Below is a small trained network, with its code and all its weights. Each question gives an input and a target symbol and asks what happens when units are switched off, that is, made to give their printed mean instead of their output.

import numpy as np


def w(rows, s, z=0):
    codes = np.array(rows[::2]) - 128.0
    scale = np.full(codes.shape[1], s)
    scale[-1] = z or s
    return codes * scale


def norm(h):
    return h / np.sqrt((h * h).mean(-1, keepdims=True) + 1e-5)


def f(y):
    return y / 2 * (1 + np.tanh(0.7978845608 * (y + 0.044715 * y**3)))


def softmax(a):
    e = np.exp(a - a.max(-1, keepdims=True))
    return e / e.sum(-1, keepdims=True)


def log_softmax(a):
    a = a - a.max(-1, keepdims=True)
    return a - np.log(np.exp(a).sum(-1, keepdims=True))


def net(x, mask):
    ids = ['βγδεζθφ'.index(c) for c in x.split()]
    T = len(ids)
    res = E[ids] + P[:T]
    u = 0
    for l in range(2):
        r = norm(res)
        for j in range(2):
            rows = slice(4 * j, 4 * j + 4)
            q, k, v = (r @ M[l][rows].T for M in (Q, K, V))
            z = softmax(np.where(np.tri(T) > 0, q @ k.T / 4**0.5, -1e9)) @ v
            o = O[l][rows]
            res = res + np.where(mask[u + j], z, o[:, -1]) @ o[:, :-1]
        u += 2
        y = f(norm(res) @ A[l][:, :-1].T + A[l][:, -1])
        res = res + np.where(mask[u : u + 12], y, B[l][:, -1]) @ B[l][:, :-1]
        u += 12
    return log_softmax(norm(res)[-1] @ U[:, :-1].T + U[:, -1])


Q, K, V, O, A, B = {}, {}, {}, {}, {}, {}
E = w([
[183,115,154,156,99,99,178],'β',
[89,142,200,174,91,163,166],'γ',
[36,179,93,123,135,183,142],'δ',
[138,88,152,126,140,106,68],'ε',
[62,165,195,95,94,144,159],'ζ',
[138,177,95,103,166,145,116],'θ',
[127,179,66,131,104,254,176],'φ',
],0.02)
P = w([
[184,29,115,54,122,46,163],'0',
[204,240,174,136,127,58,82],'1',
[107,71,211,120,214,129,194],'2',
[173,193,123,161,104,87,52],'3',
[107,75,195,120,203,143,170],'4',
[164,174,113,170,91,114,34],'5',
[102,83,194,132,202,152,153],'6',
[158,162,116,167,79,132,17],'7',
[99,90,192,141,200,175,140],'8',
[153,145,113,155,68,147,1],'9',
[107,105,180,139,195,219,123],'10',
[141,136,122,140,31,167,1],'11',
[87,71,186,127,185,169,142],'12',
],0.0096)
Q[0] = w([
[62,148,79,1,203,90,214],'L0H0',
[161,183,92,39,136,178,122],'L0H0',
[160,170,179,156,100,81,79],'L0H0',
[71,136,84,95,84,60,146],'L0H0',
[127,126,116,146,182,103,182],'L0H1',
[55,139,156,54,126,174,173],'L0H1',
[155,83,89,127,141,147,177],'L0H1',
[80,190,226,86,233,184,203],'L0H1',
],0.0082)
K[0] = w([
[110,109,134,120,35,44,191],'L0H0',
[65,164,152,183,133,12,134],'L0H0',
[136,158,152,186,107,118,58],'L0H0',
[95,161,118,75,190,81,175],'L0H0',
[137,107,141,111,144,113,88],'L0H1',
[136,78,137,68,136,131,166],'L0H1',
[94,64,96,129,146,146,111],'L0H1',
[122,127,129,135,97,125,31],'L0H1',
],0.011)
V[0] = w([
[152,163,104,79,159,119,161],'L0H0',
[120,117,165,137,166,90,90],'L0H0',
[112,146,126,121,127,83,172],'L0H0',
[134,127,144,135,91,109,141],'L0H0',
[123,86,173,135,198,145,79],'L0H1',
[106,96,170,254,172,142,92],'L0H1',
[125,115,116,56,101,115,138],'L0H1',
[181,185,94,148,139,129,132],'L0H1',
],0.0085)
O[0] = w([
[92,253,120,159,105,77,123,76],'L0H0',
[134,184,160,136,236,26,58,227],'L0H0',
[183,95,8,41,74,152,210,59],'L0H0',
[71,129,96,69,190,144,119,146],'L0H0',
[145,247,119,147,192,192,221,240],'L0H1',
[201,103,171,60,163,194,81,254],'L0H1',
[120,69,107,100,162,253,179,72],'L0H1',
[41,141,217,151,77,63,193,111],'L0H1',
],0.0047,0.002)
A[0] = w([
[119,195,61,156,161,108,25,95],'L0N0',
[66,150,133,198,198,142,140,93],'L0N1',
[142,26,100,58,146,127,74,77],'L0N2',
[159,83,164,81,203,161,179,131],'L0N3',
[91,212,104,229,75,113,1,124],'L0N4',
[221,160,18,86,52,101,38,180],'L0N5',
[18,195,62,110,141,212,134,145],'L0N6',
[103,49,61,157,85,154,178,251],'L0N7',
[90,202,188,107,136,126,156,102],'L0N8',
[193,118,145,145,117,222,54,148],'L0N9',
[2,201,79,20,164,155,55,93],'L0N10',
[94,151,166,22,136,135,161,102],'L0N11',
],0.0086,0.0029)
B[0] = w([
[159,122,65,63,50,154,150,184],'L0N0',
[162,72,124,63,130,151,203,168],'L0N1',
[170,152,51,172,148,156,149,157],'L0N2',
[50,100,115,165,104,187,189,202],'L0N3',
[214,177,216,49,165,144,134,255],'L0N4',
[64,218,171,181,139,168,133,189],'L0N5',
[228,77,144,143,159,49,109,238],'L0N6',
[72,157,115,113,178,144,2,153],'L0N7',
[120,140,76,61,129,150,94,190],'L0N8',
[123,113,179,165,79,69,140,225],'L0N9',
[110,119,241,182,45,110,182,208],'L0N10',
[167,80,91,152,147,147,101,159],'L0N11',
],0.0077,0.0064)
Q[1] = w([
[123,92,139,76,99,139,166],'L1H0',
[166,141,126,141,116,138,114],'L1H0',
[106,172,130,97,118,78,56],'L1H0',
[125,20,129,184,168,162,146],'L1H0',
[89,147,130,92,96,56,121],'L1H1',
[114,209,98,123,155,70,5],'L1H1',
[176,145,176,105,118,193,115],'L1H1',
[139,234,128,181,90,133,102],'L1H1',
],0.016)
K[1] = w([
[89,161,114,140,124,150,92],'L1H0',
[133,100,129,108,103,136,158],'L1H0',
[163,130,174,125,150,169,116],'L1H0',
[135,124,8,129,114,128,136],'L1H0',
[172,155,163,56,171,102,119],'L1H1',
[171,102,205,124,178,163,152],'L1H1',
[148,112,120,162,113,163,108],'L1H1',
[148,127,221,187,94,176,129],'L1H1',
],0.017)
V[1] = w([
[131,55,177,3,124,149,210],'L1H0',
[149,141,160,181,147,22,183],'L1H0',
[141,163,160,197,171,150,158],'L1H0',
[101,136,168,107,90,124,95],'L1H0',
[91,106,97,127,84,78,154],'L1H1',
[102,188,143,134,139,139,229],'L1H1',
[182,146,123,138,97,179,83],'L1H1',
[193,156,41,116,129,159,167],'L1H1',
],0.011)
O[1] = w([
[79,43,200,61,80,127,130,253],'L1H0',
[220,63,152,214,90,101,117,157],'L1H0',
[143,101,170,194,177,153,194,117],'L1H0',
[118,101,154,98,217,61,116,137],'L1H0',
[173,130,145,100,100,44,146,120],'L1H1',
[5,142,111,160,143,153,254,81],'L1H1',
[114,118,109,168,125,202,28,123],'L1H1',
[106,129,21,178,37,166,145,113],'L1H1',
],0.0099,0.0032)
A[1] = w([
[15,143,85,113,210,163,111,52],'L1N0',
[126,99,195,49,178,50,135,138],'L1N1',
[113,124,146,112,241,156,87,148],'L1N2',
[119,136,133,174,76,186,170,55],'L1N3',
[98,150,164,168,100,103,116,105],'L1N4',
[73,118,132,103,147,184,195,90],'L1N5',
[97,176,161,91,87,99,110,77],'L1N6',
[150,35,129,165,60,96,145,85],'L1N7',
[119,34,128,101,183,169,105,158],'L1N8',
[173,96,131,254,151,104,217,3],'L1N9',
[96,140,122,216,172,115,104,128],'L1N10',
[121,160,44,62,140,125,111,71],'L1N11',
],0.013,0.0033)
B[1] = w([
[224,174,223,140,149,175,233,151],'L1N0',
[132,113,57,150,84,150,100,247],'L1N1',
[141,128,45,103,135,130,204,184],'L1N2',
[175,101,86,160,205,156,10,165],'L1N3',
[95,155,204,150,113,99,167,148],'L1N4',
[174,75,98,111,221,101,142,154],'L1N5',
[49,164,127,148,147,189,88,161],'L1N6',
[184,187,117,80,78,191,167,175],'L1N7',
[109,84,104,173,154,67,196,159],'L1N8',
[28,136,135,133,135,53,42,190],'L1N9',
[118,2,117,174,137,198,156,141],'L1N10',
[33,233,166,124,71,94,128,138],'L1N11',
],0.0089,0.012)
U = w([
[56,88,111,66,120,132,100,122],'β',
[101,136,134,197,124,58,174,208],'γ',
[110,251,119,121,134,156,130,97],'δ',
[204,147,149,91,208,94,71,85],'ε',
[119,107,75,201,111,211,112,162],'ζ',
[177,113,114,145,16,157,195,4],'θ',
[124,92,141,121,194,155,220,182],'φ',
],0.012,0.0026)

Each question gives the input, a string of symbols that net reads in full, and the target symbol t.
The units are the heads (4 rows each of Q, K, V and O) and the neurons (one row each of A and B). Each row of codes is followed by its name. A weight is (code - 128) times the scale printed after its matrix; where a second scale follows, it is the last column's (O, A, B and U).
mask holds one flag per unit, layer by layer, with each layer's heads first. A switched-off unit (its flag False) gives its mean, the last column of its rows in O or B, instead of its output. The means were averaged over made-up inputs and are rounded, as every weight is.
A unit's drop is (log p(t) with every unit on - log p(t) with that unit switched off) / (log p(t) with every unit on - log p(t) with every unit switched off).
The circuit of an input: a set's keep is (log p(t) with only the set's units on - log p(t) with every unit switched off) / (log p(t) with every unit on - log p(t) with every unit switched off). Starting from the 12 units with the biggest drops (on a tie, the unit counted first), units are removed one at a time, each time the one whose removal leaves the highest keep (on an exact tie, the one counted first), for as long as the keep stays at least 0.8.
units of the circuit, in order: the units of the circuit, biggest drop first
unit that matters most: the unit with the biggest drop
k most important neurons of layer l: the k neurons of layer l with the biggest drops, biggest first
which heads matter: for each layer, one digit per head in row order, 1 if its drop is at least 0.15 and else 0, layers parted by /
input δ θ β θ θ φ θ ζ γ δ β, target ε: which heads matter -> 01 / 01
input φ ε ε β ζ ε β, target δ: unit that matters most -> L0N7
input ε θ φ ζ β ε θ β β γ γ γ, target φ: which heads matter -> 00 / 11
input φ ε β γ δ δ γ φ ε, target δ: units of the circuit, in order -> L1H0, L0N7, L0H1, L1N11
input β γ φ γ γ ε φ ε, target φ: which heads matter -> 10 / 11
input δ ε γ β, target γ: units of the circuit, in order -> L1H1, L1N9
input φ β φ, target δ: units of the circuit, in order -> L1H0, L0N7, L0H1, L1N11
input ζ δ ε θ β δ ε, target β: which heads matter -> 00 / 10
input ζ ε θ ε φ, target β: which heads matter -> 00 / 11
input θ ε φ γ θ ε ε φ δ θ ε, target γ: which heads matter -> 01 / 01
input δ δ φ ε ε ε φ, target ε: 2 most important neurons of layer 0 -> L0N7, L0N6
input γ γ ε θ θ ζ θ, target φ: which heads matter -> 00 / 10
input θ γ ε φ ε β γ ζ, target β: units of the circuit, in order -> L0N8, L1N0
input γ ε θ β ε γ ε φ ε φ, target ε: which heads matter -> 00 / 00
input γ γ ε γ γ γ θ ε β δ, target θ: units of the circuit, in order -> L0N10
input ε φ γ ε ζ ε φ ζ ε φ φ ε β, target ζ: 2 most important neurons of layer 0 -> L0N4, L0N2
input γ β ε φ θ δ, target θ: 2 most important neurons of layer 0 -> L0N6, L0N10
input γ γ φ ε ε γ ε, target φ: which heads matter -> 00 / 10
input ζ β γ ε γ β γ φ δ, target β: 2 most important neurons of layer 0 -> L0N7, L0N9
input ε δ γ γ β φ ε ε ζ, target ζ: units of the circuit, in order -> L1H1
input ζ ε β ε, target γ: which heads matter -> 00 / 11
input ε ε γ γ γ ε δ δ ε φ β, target ζ: which heads matter -> 01 / 00
input β φ θ θ γ β θ ε β ζ γ, target θ: which heads matter -> 01 / 01
input ζ β φ θ β β φ ε φ δ β, target β: 2 most important neurons of layer 0 -> L0N7, L0N4
input ζ γ γ φ ε ε γ, target β: 2 most important neurons of layer 0 -> L0N4, L0N7
input ε φ ε β δ, target ζ: 2 most important neurons of layer 0 -> L0N2, L0N4
input δ β β δ ε β δ, target ε: units of the circuit, in order -> L0N6
input θ φ θ δ γ γ ε γ, target ε: 2 most important neurons of layer 0 -> L0N4, L0N3
